Below are the code and all the weights of a small trained network. Each question names an input and a target symbol and asks about switching units off, where a switched-off unit gives its printed mean instead of its output.

import numpy as np


def w(rows, s, z=0):
    codes = np.array(rows[::2]) - 128.0
    scale = np.full(codes.shape[1], s)
    scale[-1] = z or s
    return codes * scale


def f(y):
    return np.maximum(y, 0)


def softmax(a):
    e = np.exp(a - a.max(-1, keepdims=True))
    return e / e.sum(-1, keepdims=True)


def log_softmax(a):
    a = a - a.max(-1, keepdims=True)
    return a - np.log(np.exp(a).sum(-1, keepdims=True))


def net(x, mask):
    ids = ['αβγδθλμξπστφω'.index(c) for c in x.split()]
    T = len(ids)
    res = E[ids] + P[:T]
    u = 0
    for l in range(3):
        q, k, v = (res @ M[l].T for M in (Q, K, V))
        z = softmax(np.where(np.tri(T) > 0, q @ k.T / 2**0.5, -1e9)) @ v
        res = res + np.where(mask[u], z, O[l][:, -1]) @ O[l][:, :-1]
        u += 1
        y = f(res @ A[l][:, :-1].T + A[l][:, -1])
        res = res + np.where(mask[u : u + 4], y, B[l][:, -1]) @ B[l][:, :-1]
        u += 4
    return log_softmax(res[-1] @ U[:, :-1].T + U[:, -1])


Q, K, V, O, A, B = {}, {}, {}, {}, {}, {}
E = w([
[156,88,118,171,94],'α',
[96,115,139,102,159],'β',
[137,77,84,124,81],'γ',
[131,157,133,131,88],'δ',
[130,87,163,145,98],'θ',
[97,114,99,118,187],'λ',
[109,109,76,111,175],'μ',
[84,166,106,94,196],'ξ',
[159,101,107,205,97],'π',
[104,217,101,163,80],'σ',
[106,158,220,202,62],'τ',
[91,194,6,175,204],'φ',
[101,146,229,202,193],'ω',
],0.011)
P = w([
[202,95,212,168,73],'0',
[137,161,64,78,55],'1',
[79,78,105,244,203],'2',
[183,187,166,82,185],'3',
[126,162,75,98,59],'4',
[77,93,82,249,196],'5',
[179,160,174,84,176],'6',
[105,171,90,111,61],'7',
[74,126,48,255,190],'8',
[179,111,196,79,173],'9',
[103,169,101,113,69],'10',
],0.0088)
Q[0] = w([
[242,164,103,4,39],'0.h0',
[255,137,125,29,231],'0.h0',
],0.0059)
K[0] = w([
[73,149,2,75,201],'0.h0',
[27,186,48,147,126],'0.h0',
],0.0081)
V[0] = w([
[113,188,114,220,15],'0.h0',
[109,254,76,177,166],'0.h0',
],0.0072)
O[0] = w([
[255,150,88,166,85,255],'0.h0',
[181,213,83,78,237,165],'0.h0',
],0.0075,0.0049)
A[0] = w([
[184,154,193,93,143,252],'0.n0',
[120,125,103,150,253,38],'0.n1',
[76,111,161,127,211,134],'0.n2',
[121,120,106,2,72,65],'0.n3',
],0.0078,0.002)
B[0] = w([
[128,102,206,111,147,252],'0.n0',
[128,174,144,146,25,193],'0.n1',
[175,1,75,109,103,151],'0.n2',
[127,232,190,35,219,168],'0.n3',
],0.0077,0.0031)
Q[1] = w([
[74,72,114,253,192],'1.h0',
[220,15,154,56,145],'1.h0',
],0.0047)
K[1] = w([
[65,29,231,121,67],'1.h0',
[62,254,36,187,114],'1.h0',
],0.0063)
V[1] = w([
[6,204,164,225,36],'1.h0',
[254,35,198,39,245],'1.h0',
],0.0047)
O[1] = w([
[48,254,138,229,70,220],'1.h0',
[203,6,154,58,198,2],'1.h0',
],0.0073,0.00099)
A[1] = w([
[122,254,201,151,111,204],'1.n0',
[205,72,52,237,152,100],'1.n1',
[52,123,20,224,83,13],'1.n2',
[103,99,2,183,125,3],'1.n3',
],0.0059,0.0034)
B[1] = w([
[204,157,190,58,196,254],'1.n0',
[247,120,80,95,203,188],'1.n1',
[98,12,100,251,153,180],'1.n2',
[158,47,232,254,172,156],'1.n3',
],0.0061,0.007)
Q[2] = w([
[117,180,225,3,235],'2.h0',
[120,223,42,21,67],'2.h0',
],0.0053)
K[2] = w([
[80,166,117,171,255],'2.h0',
[63,172,39,101,147],'2.h0',
],0.0063)
V[2] = w([
[58,166,7,138,120],'2.h0',
[110,191,255,148,147],'2.h0',
],0.0056)
O[2] = w([
[68,193,77,158,141,1],'2.h0',
[107,72,254,85,167,185],'2.h0',
],0.0095,0.0047)
A[2] = w([
[114,65,108,30,100,254],'2.n0',
[98,228,2,99,138,75],'2.n1',
[147,106,191,157,178,75],'2.n2',
[50,58,122,210,152,24],'2.n3',
],0.0089,0.0043)
B[2] = w([
[50,95,39,77,69,184],'2.n0',
[41,121,143,241,176,184],'2.n1',
[52,83,85,37,146,254],'2.n2',
[97,254,184,63,65,190],'2.n3',
],0.0086,0.0061)
U = w([
[205,36,66,191,254,143],'α',
[176,70,91,203,89,204],'β',
[53,103,124,148,170,108],'γ',
[50,74,106,155,202,162],'δ',
[192,109,87,174,84,79],'θ',
[92,137,40,112,91,251],'λ',
[143,142,118,99,37,171],'μ',
[113,64,179,119,167,23],'ξ',
[79,112,88,32,181,9],'π',
[235,209,133,67,150,136],'σ',
[15,150,156,65,233,31],'τ',
[111,235,153,220,96,239],'φ',
[108,173,254,98,94,44],'ω',
],0.0083,0.0029)

Each question gives the input, a string of symbols that net reads in full, and the target symbol t.
The units are the heads (2 rows each of Q, K, V and O) and the neurons (one row each of A and B). Each row of codes is followed by its name. A weight is (code - 128) times the scale printed after its matrix; where a second scale follows, it is the last column's (O, A, B and U).
mask holds one flag per unit, layer by layer, with each layer's heads first. A switched-off unit (its flag False) gives its mean, the last column of its rows in O or B, instead of its output. The means were averaged over made-up inputs and are rounded, as every weight is.
A unit's drop is (log p(t) with every unit on - log p(t) with that unit switched off) / (log p(t) with every unit on - log p(t) with every unit switched off).
The circuit of an input: a set's keep is (log p(t) with only the set's units on - log p(t) with every unit switched off) / (log p(t) with every unit on - log p(t) with every unit switched off). Starting from the 12 units with the biggest drops (on a tie, the unit counted first), units are removed one at a time, each time the one whose removal leaves the highest keep (on an exact tie, the one counted first), for as long as the keep stays at least 0.8.
units of the circuit, in order: the units of the circuit, biggest drop first
unit that matters most: the unit with the biggest drop
k most important neurons: the k neurons with the biggest drops, biggest first
top k neurons in layer l: the k neurons of layer l with the biggest drops, biggest first
input ξ μ γ σ σ, target φ: units of the circuit, in order => [2.h0, 2.n1, 2.n2]
input φ λ σ θ φ ξ μ, target φ: unit that matters most => 2.h0
input ξ σ γ ξ σ ξ δ σ β λ, target σ: units of the circuit, in order => [0.h0, 0.n1, 2.n1]
input γ τ σ λ θ ω, target φ: units of the circuit, in order => [0.h0, 2.n3, 1.h0]
input γ γ π, target φ: top 3 neurons in layer 1 => [1.n0, 1.n2, 1.n3]
input σ δ θ θ σ π γ λ ξ, target α: units of the circuit, in order => [1.h0, 0.n0, 2.n3]
input θ θ α μ μ σ, target ω: units of the circuit, in order => [0.h0, 2.n3, 2.h0, 1.n2]
input π σ ξ σ α δ θ φ, target α: units of the circuit, in order => [1.h0, 2.n3, 0.n0, 1.n3]
input γ β α, target φ: units of the circuit, in order => [0.h0, 2.n3, 1.h0, 1.n2]
input γ δ δ, target φ: 2 most important neurons => [2.n3, 0.n0]
input σ σ σ δ σ σ α, target σ: units of the circuit, in order => [0.h0, 1.n2]
input τ ξ γ, target ξ: units of the circuit, in order => [2.h0, 1.h0, 1.n0]
input γ δ α π δ γ γ σ μ, target φ: 3 most important neurons => [2.n3, 1.n0, 1.n2]
input γ σ γ γ ω γ γ α δ, target φ: top 2 neurons in layer 1 => [1.n0, 1.n2]
input θ ξ ξ, target ω: units of the circuit, in order => [0.h0, 2.n3, 1.h0, 2.h0]
input σ γ λ γ β ω, target α: 2 most important neurons => [1.n1, 2.n3]
input γ σ σ σ θ π, target φ: units of the circuit, in order => [2.n3, 0.h0, 1.h0]
input γ θ π ξ σ, target φ: 4 most important neurons => [2.n2, 0.n1, 2.n1, 0.n0]
input γ β σ γ σ σ ω σ β, target φ: unit that matters most => 0.h0
input θ ω σ σ μ θ μ ξ μ, target ω: top 3 neurons in layer 1 => [1.n2, 1.n3, 1.n0]
input γ α τ σ θ σ σ σ μ γ, target σ: unit that matters most => 1.h0
